In the rows, zero is written as 100.
Here are made-up nodes, facts about them, and rows of numbers that follow some of those facts. Name the node behind each unnamed row.

There are 5 kinds of fact about the nodes: τ, μ, Λ, ω, ζ.
{bibidum, brores, bufikam, drabrasik, droskan, goklus, lanam, soskam, tasom} τ gete
{boklun, kipostum, plalar, podratol, refu, rudrastu} τ neza
{bomozus, fudrak, gesir, katra, kistal, letan, plaplipu, pora, rolin, zibrul} τ bitivir
{bonolak, fasko, fitruk, groplal, kalamon, leta, naskas, skabi, voskam, zigri} τ nodos
{braberi, trigrum} τ gudem
{broflel, dragrer, labe, pakun, pegar, pogel, skamuklu, stezudril, tinem, trenis} τ nefluk
{brorem, demasti, digadu, fovi, klive, muplos, muzo, ripal, skuplim, stobes, truskir} τ gredru
{budren, daval, fligrim, flitra, kubas, skugil, tiklin, trozis, varik, zemo} τ terom
{diflufel, drubri, druste, kaskar, pevin, pugrim, savim, trukol, vagrok, viplo, zemerum} τ sorates
{driklo, trolik, trovom} τ tuklas
{fekal, grostes, guplo, kilik, nimuk, pletusel, ratar, skigru, stedre, vunik} τ naron
{flufol, raflel} τ graklon
{gobul, rodro, skopir} τ vivil
{godrum, kloge, plave} τ bredrum
{gruzom} τ klokis
{kesta, plogrer, stadrir, stemol, teflum, togre, tristu, tuko} τ fotrifun
{kizo, namas, pliker} τ dreklol
{luvar, sigal, suti} τ berom
{pluste, tridasum, vastu} τ drasten
{skare} τ gabo
{skegin} τ druplas
{skoto} τ gaskur
{bibidum, boklun, braberi, brores, demasti, drabrasik, droskan, drubri, fligrim, flitra, fudrak, gesir, goklus, gruzom, guplo, kaskar, kubas, leta, luvar, muzo, pluste, pugrim, refu, sigal, skamuklu, skoto, skugil, suti, tridasum, trigrum, tristu, trolik, trozis, varik} μ a
{bomozus, broflel, brorem, diflufel, dragrer, druste, fovi, kalamon, katra, kesta, kilik, kipostum, kistal, kizo, klive, labe, letan, muplos, namas, pegar, plalar, plaplipu, plogrer, podratol, pogel, ripal, rolin, rudrastu, savim, skuplim, stadrir, stemol, stezudril, stobes, teflum, tinem, togre, truskir, tuko, vagrok, viplo, zemerum, zibrul} μ d
{bonolak, budren, bufikam, fasko, fekal, fitruk, flufol, groplal, grostes, lanam, nimuk, pletusel, pliker, ratar, skabi, skegin, skigru, skopir, soskam, stedre, tasom, trukol, voskam, vunik, zigri} μ c
{daval, digadu, driklo, gobul, godrum, kloge, naskas, pakun, pevin, plave, pora, raflel, rodro, skare, tiklin, trenis, trovom, vastu, zemo} μ b
{bibidum, bonolak, braberi, diflufel, drabrasik, guplo, letan, namas, nimuk, plalar, pliker, plogrer, rolin, tiklin, togre, zigri} Λ f
{boklun, brores, bufikam, daval, fitruk, luvar, podratol, pora, raflel, savim, skugil, trozis, tuko, vastu, zemerum} Λ h
{bomozus, broflel, brorem, demasti, digadu, driklo, droskan, drubri, fekal, fovi, gobul, kaskar, katra, kilik, kizo, klive, kloge, lanam, muplos, naskas, pakun, plaplipu, pugrim, skare, skegin, skopir, skuplim, stedre, stobes, suti, teflum, tinem, trenis, trolik, trovom, voskam} Λ e
{budren, flufol, kalamon, kistal, labe, leta, muzo, ratar, ripal, stemol, stezudril, trukol, vagrok, zibrul} Λ j
{dragrer, fasko, fligrim, godrum, kipostum, pegar, pevin, pletusel, refu, rudrastu, skigru, skoto, stadrir, tristu, viplo, zemo} Λ g
{druste, fudrak, gesir, gruzom, kesta, plave, skabi, skamuklu, soskam, tasom, tridasum, varik} Λ k
{flitra, goklus, groplal, grostes, kubas, pluste, pogel, rodro, sigal, trigrum, truskir, vunik} Λ i
ω 39 <- boklun, brores, budren, digadu, letan, savim, stedre, stezudril, togre
ω 832 <- bomozus, bufikam, kalamon, kipostum, ratar, rodro, suti, teflum, trenis, trozis, viplo
ω 56 <- bonolak, droskan, kubas, namas, plaplipu, plave, raflel, refu, tristu, trovom, vagrok
ω 246 <- braberi, naskas, plalar, stobes, tridasum, zibrul
ω 886 <- broflel, fitruk, katra, tiklin
ω 360 <- daval, diflufel, ripal
ω 204 <- dragrer, druste
ω 370 <- driklo, drubri, gruzom, podratol, soskam
ω 59 <- fasko, fekal, pora, skare
ω 261 <- fligrim, goklus, rolin, skabi
ω 430 <- flitra, gesir, groplal, lanam, pogel, sigal
ω 314 <- flufol, fovi, gobul, kistal, rudrastu, trukol, varik
ω 763 <- fudrak, kilik, pegar, pliker, pugrim, trolik, voskam
ω 682 <- guplo, zigri
ω 226 <- kaskar, kizo, leta, skigru, zemo
ω 191 <- nimuk, pevin, stemol, truskir
ω 614 <- skuplim, stadrir
ω 767 <- tasom, tinem, trigrum
ζ (each to the one after it):
driklo trovom trolik
fasko zigri fitruk skabi voskam groplal naskas bonolak leta kalamon
fekal stedre ratar guplo nimuk skigru vunik kilik grostes pletusel
flufol raflel
fovi truskir digadu klive muplos stobes ripal brorem demasti skuplim muzo
kloge plave godrum
lanam bibidum tasom soskam drabrasik goklus brores bufikam droskan
pliker namas kizo
podratol boklun plalar kipostum rudrastu refu
rodro gobul skopir
rolin fudrak kistal zibrul bomozus pora gesir plaplipu katra letan
savim viplo drubri zemerum vagrok pugrim kaskar trukol druste diflufel pevin
suti luvar sigal
togre stadrir plogrer tristu stemol teflum tuko kesta
trenis pogel pegar labe tinem broflel stezudril skamuklu pakun dragrer
tridasum vastu pluste
trigrum braberi
zemo flitra trozis budren varik skugil kubas daval tiklin fligrim

Some nodes and their rows:
zemerum:  88  92  66  96  98 112 108  78 125  91  95  90  99  87 105  90  94 108  92  93 101 108 106  99 102  99 102 100  96 109 110  76 120  97  92  94  99
skuplim: 106  75 134 101 114  99 101 125  92  98 105 100 101 121 104  92  96  72 113  81 102 100  96 105  90 116 103  83 115 109 101  77  74 108  85  97 103
kesta: 115  77 122 100 109 104 103 129  57  97  96  88 108 114  83 103  95  95 117  89  99 105  96 107 103 109  99 101 110  90  96  98  91 111 100 112 104
pliker: 112 110  71  91  95  98  90 110 130  97 106  85  95 114 107  89  99 103  79 105 103 114 105  91  79  69  97  90 121  99 116 129 117  81 149  92  96
druste: 109  79 108  97 104 113  99 124  57  96  96  84 105 113  90  98  92  98 117  91 104 107  98 106 103 112  96  99 111  96 102  92  91 108  97 112 103
kilik: 107  87 115  99 108 105 106 120  97  97 102  94 104 111  85  96 100 101  99  95 102 111  98 103  99  94 103  98 114  84  95 100 106 104 108  97 106
guplo: 111 100  98  92 106  99  97 129 120 101 109  97 100 118  98  96  93 105  78  99 112 113 101  94  84  83  98  85 123 100 105 120 106  88 139 100 103
skugil:  91  90  82  98 107 104 115  91 107  95  97 101 100  91  97  97  98 113 103  86 103 103 105 103 105 106 106  96  92  95 100  85 120 101  90  97 104
terom:  96 109 103 103  95  95 104  88 101 100  96 107 102  88  97 110  99  97 105 105  96  93  99 100 105  92  99 110  87  99 101 102  89 105  66  94 100
refu: 108 105 166 107  99  96  97 113  61 117 101 112 112 109  83 112 116  92 108 114 103  87  88 104 109 129  99 102 107  96  80 116  74 104  94 120 104
bomozus: 103  92  93 100 103 104  98 110 116  98 105  99  94 114 109  97  96  97  97 100 102 110 104 103  92  89 100 103 106  95 100 104 114 104 122  99 101
fasko:  97 132  99 104  80  90  82  84 119 112 105 111  90 107 122 104 109  96  94 126  91  89 102  91  98  80  91 126  99 106 102 133  82  93 118 103  96
boklun:  87  99  47  93 101  98 102  75 113  89  97  95  96  80 124  99  95 103  91  89 101  90 106 101 102 123 105  91  82 122 110  73 120  97 101 102  94
trukol:  85  96 123 111  97 117 106  74 102 109 103 111  97  70 108  96 111  97 114 106  96 110 101 100 113 117 110 110  87  99  86  75 114 105  72  84 107
truskir:  88 113  87  94  93  96  97  79 123 100  96 110  93 118  97  95  94 103 104  89  96  90 102  91  92  60  87 102 104  95 116 112  66 101  79  95  94
brores:  94  84  77 100 112 101 108  96  85  90  98  92 103  84 110 103  97  97 104  83 102  93 101 110 109 136 110  91  89 112 100  67 120 106  89 105  99
pevin: 105 101 185 107 100 106  95 119  68 125 102 117 112 105  80 101 100  84 111 109 108  94  91  99 107 124  95 103 111  99  82 104  56 106  78 103 110
digadu:  94 106  69  93 101  91  90  94  92  92 103  86  91  93 124  95  97  97  91  95 100  91  99  97  87 117 101  79  97 121 111  93 101  92 126 105  90
gete:  98 105 105 104  94  95 102  84  99 102  97 104 102  90  96 109 101  95 107 105  97  96  99 100 105  92  99 110  86  99 100  98  83 103  70  93  98
kalamon:  90  86 142 112 105 108 116  90 107 107 102 120 103  82 100 101 111  90 115 104  96 108  96 109 115 113 111 111  87  95  76  72 111 115  68  87 106
suti:  95 107  61  94  98 101  95 102 131  98 108 103  88 100 123  96  89 109  83  98 106 104 109  95  87  77  96  96 103 108 110 108 108  92 122  97  97

Name these rows:
No name comes twice in this set of rows, the named rows included.
 94 107 104 104  90 107 101  82  81 107  94  95 103  83  99 106  98 101 108 108 103  99 100  98 107 104  96 108  88 102 100  86  86 102  64  94 104 : sorates
 85 106  35  92  92  98 105  66 134  84  95  90  94  83 110  93 102 115  84  95  94  96 107  95 103  94 103  98  86 109 113  87 133  88 124  99  90 : podratol
109 101 171 112 102  94  93 123  70 118 105 122 108 113  99 111 104  73 115 106 104  84  93 105 105 130  98 107 110 107  83  99  58 112  76 113 108 : fligrim
101  82 110  98 108 103 103 109  89  96 103  90  97 108  95  94 104  94 105  94  98 110  96 101  92 104 103  87 110  95  99  97 103 102 102 101 100 : brorem
102  77 106 106 110 113 111 105  85  97  98 101 101  92 100  94 101  97 121  82  96 117 103 109 110  99 111 108  97  87  94  79 124 110  72  84 110 : bufikam
 83 102 123 106 100 102 113  78 150 105 100 127 106  84  95  94 104  91  98 100  98  98 101  96 107 104 106  96  99 102  91  76 102 105  63  82 104 : stemol
103 108  63  90  98 100  96 102 109  96  97  94  95 115  96 100  89 120  88  93 106 100 106  94  90  73  91  96 106  92 112 125 101  95 125 105 100 : fudrak
 91  98  57  97 100  98  99  79 121  85  95  95  95  91 124  93  95  95 109  88  93  93 108 103 105 108 105 101  85 121 115  71 121  98 101  90 100 : fitruk
113  87 107  99 110 100 101 127  62 102  97  92 105 112  87 105  94 105 105  86 105 104  98 107 101 104  97 100 107  92  98 108  96 107 102 111 103 : skamuklu
 84 111  87 106  93  94  98  62 126  96 100 110  99  77 129  99 115  87 103 104  89  83 103 100 114 136 111 104  79 123  99  70 119  98  90  93  95 : budren
 97  76 102 101 109 108 113 102  96  90  96  96 106  93  89  93 100 100 108  84  97 109 101 108 106 107 109  98  97  95  96  72 122 108  85  96 105 : tuko
 94 105  63  95  97 101  94  92 126  93 111  97  83 104 121  91  97 110  87  98  97 110 103  94  80  67  95  93 103 107 112 111 108  93 118  95  93 : fovi
107  94  82  98 105 104  97 118  80 100 103  95  93 112 102 102  90 110 104  90 106 103 103 104  92  87  94 107 102  95 101 113  97 106 111 107 100 : varik
108 102  73  91  98  92  87 119 146  89 110  98  94 128 125  90  84  83  75 101 103  99 109  96  78  90  94  87 122 121 117 100  96  87 146  96  95 : rolin

Now the same nodes, written a new way:
Some rows with their names:
drabrasik: 102 102  97 105  96  93 102 110 118 103  89 107 101  89  84 122  72  99  83 110 101  97 107  94  94  84  98 101 101  97 109  97  76 101  97 108 105 130
klokis: 101  85 107 103 106  98 101 116 118  85  89 107  97  92  82 104  81 108 103 103  89 107 109  89  97  96  91 106 107 105 102 112  93  97 112 106 101 127
luvar: 109  98  88 104  98 104 103 109 113  96  88 109 104 104 110 102 105 101 105 113  99 106 100  97 102  98  68 101  98 118 110 104  88  99  92 105  94 117
kesta:  95  93 107 102  92 101  94 115 105 108 106 124 109  95  90 125  94  97  90 111  87  83 104  96 114  97  57 105  99 107 114  96 103  99 116 110 108  99
klive:  85  80  64 114  97  95 110 115  95 107  89 100 105 120 139  95 124 102 108 107 119  79 134  98  96  86 106  99  85  66  87 118  98  90 113 111  91 124
vivil:  97  82 107 102 105  99 102 115 115  81  85 107  98  95  87 111  84 111 100  99  90 109 110  86  97  96  85 106 105 104 101 112  89  97 110 105 101 138
sigal: 105  96 106  97  96 108 103 108 100 102 102 128 105  99 104 114 113  92 102 119  88  89  93  99 113  96  54 104 103 132 106  97 113  96 107 107 104 100
stezudril:  97 130 109  91  98 105 114 106 107 117  95 119 106  84  83 123  79 103  89 102  90 103  99  95  93  86 108 101  97 111  97 101 112 100 127 102 101  85
stemol:  98 131 102  93  98 103 113 102 106 119  91 115 102  82  86 120  75 112  92 100  92 104  99  94  93  85 110 103  97 104  96  95 116 103 122 102 100  93
skoto: 120  92  99 105 103  99 105 113 118  95  98 110 101  96  96  98 100 100 110 107  99 100 108  95 103  91  84 104 104 126 106  94  88  96  97 108  94 127
gete:  97  79 108 102 103  96 102 114 117  75  84 110  96  96  80 105  85 110 103 100  91 107 109  87 100  97  88 106 106  99 100 119  94  98 107 105 101 139
raflel: 101  87 105  94  94 107 102 118  99 102 121 124 109  87  94 111  99  98  97 109  80  94  86 102  98 113  73 103 102 109  99  98 103  95 117 108 100  67
tristu: 107 107  96  94  92  99 116 105 114  99  92 108 104  95  97 107  94 104 102 108  93 107  92  98  86  97 104  97  98 113 102 109  84  98 103 103  94 107
nimuk: 104 125 100 100  97  99 109 103 112 120  86 108 103  73  75 117  66 106  78  97 101 111  97  95  82  91 148 102  98  82  95  87  96 100 112 104 101  99
plogrer: 101 110  95 109  99  92 102 113 122 106  91  98  99  91  86 118  58 109  90 103 101 106 115  91  93  82  95 101  96  92 109 100  80 103 102 108 100 123
zemerum: 104 102  92 101  93  93 100 106 119  88  96  99 103 111  95  90 103 116 109  89  94 120 104  97  92  96  53 102  97 125 113 119  88  99  76 102  97 101
soskam: 101 121  97 100 105 103 105 108 111 111  86 106 105  95  93 104  86 112 103  99 100 108  97  96  97  89 100 105  97  97 100 104  85 100  93 105  94 120
terom:  95  82 107 100 108  98 100 113 117  77  83 107  96  95  85 109  86 110 101 101  89 106 110  87  97  97  92 106 107  95 101 107  90  97 110 105 102 141
druplas: 101  86 102 104 104  99 100 116 117  85  89 109 100  92  87 104  80 110 104 102  92 107 109  88 100  93  83 106 103 105 100 110  91  98 111 106 100 133
driklo:  89  99  70 106 100  95 109 113  99 106  92  85 111 118 122  67 116 111 108  85 124 104 119 103  74  80 122 102  96  73  81 127  84  96  76 109  90 107
demasti:  86  67  81 110  97  99 104 112  87 105 101 115 112 120 133 114 134  84  99 120 112  66 120 102 102  93  96 100  94  76  91 105 102  88 109 115 102 119

Which node is each row?
No name comes twice in this set of rows, the named rows included.
103 112  96 100  91  90 110 112 116 113 103 106 103  80  79 121  65 109  81 105  93 101 110  96  88  88 120  98  93  87 104 103  85  98 121 106 102 102 : namas
113 132  88  97  87  94 116  93 123  96  82  92 104  98  94  84  97 117 101  80  98 140  94  99  72  92 114  98  92 117 102 122  96  99  81  95  90  82 : savim
 95 107  83 105  91  88 106  96 101  97 100  94 114 133 109  72 134 103  99  85 121 103 108 104  74  77 116 102 102  95  94 130  87  93  61 109 104 105 : drubri
102 126  80  97 104 109 124 104 110 116  71 101 101  94 123 102  95 112 115 104 103 119 107  93  92  91 123  98  84 100  85 107 106  99 126  97  79 112 : truskir
 97 119 115 100  92 102 104 106 104 125 107 122 114  71  77 129  73  93  68 107  89  91  89  96  97  97 124 105 104  86 103  91 119  96 141 106 113  79 : letan
 80  79  90 112  97 102 102 115  86 113 105 118 118 116 133 111 131  90 101 114 109  63 117 100 113  95  95 105  96  72  92 116 114  88 125 115 103 111 : skuplim
101 138  86  99  92  94 117 103 123 121  75  93 100  81  86 104  57 115  79  92 105 125 105  93  73  82 150  97  91  86  95 106  91 102 116 100  92 107 : togre
 92  85  79  99  89  92 111 115  86 100 114 104 110 110 113  94 120  98  97  92 109  82 115 106  76  93 118 100  99  76  80 116  96  90  95 109  99  78 : trovom
 91  94 104  99 104 106 101 117 101 113  94 130 104  90 104 141  82  95 100 133  93  75 104  93 114  91  80 103  98 102 103  84 101  99 135 110 103 130 : muzo
 98 106 110  98  94  95 102 110 107 112 106 116 105  79  73 123  64 104  79 111  89  90  97  98  92  96 116  99 102  89 104  86  86  97 113 108 106  97 : bonolak

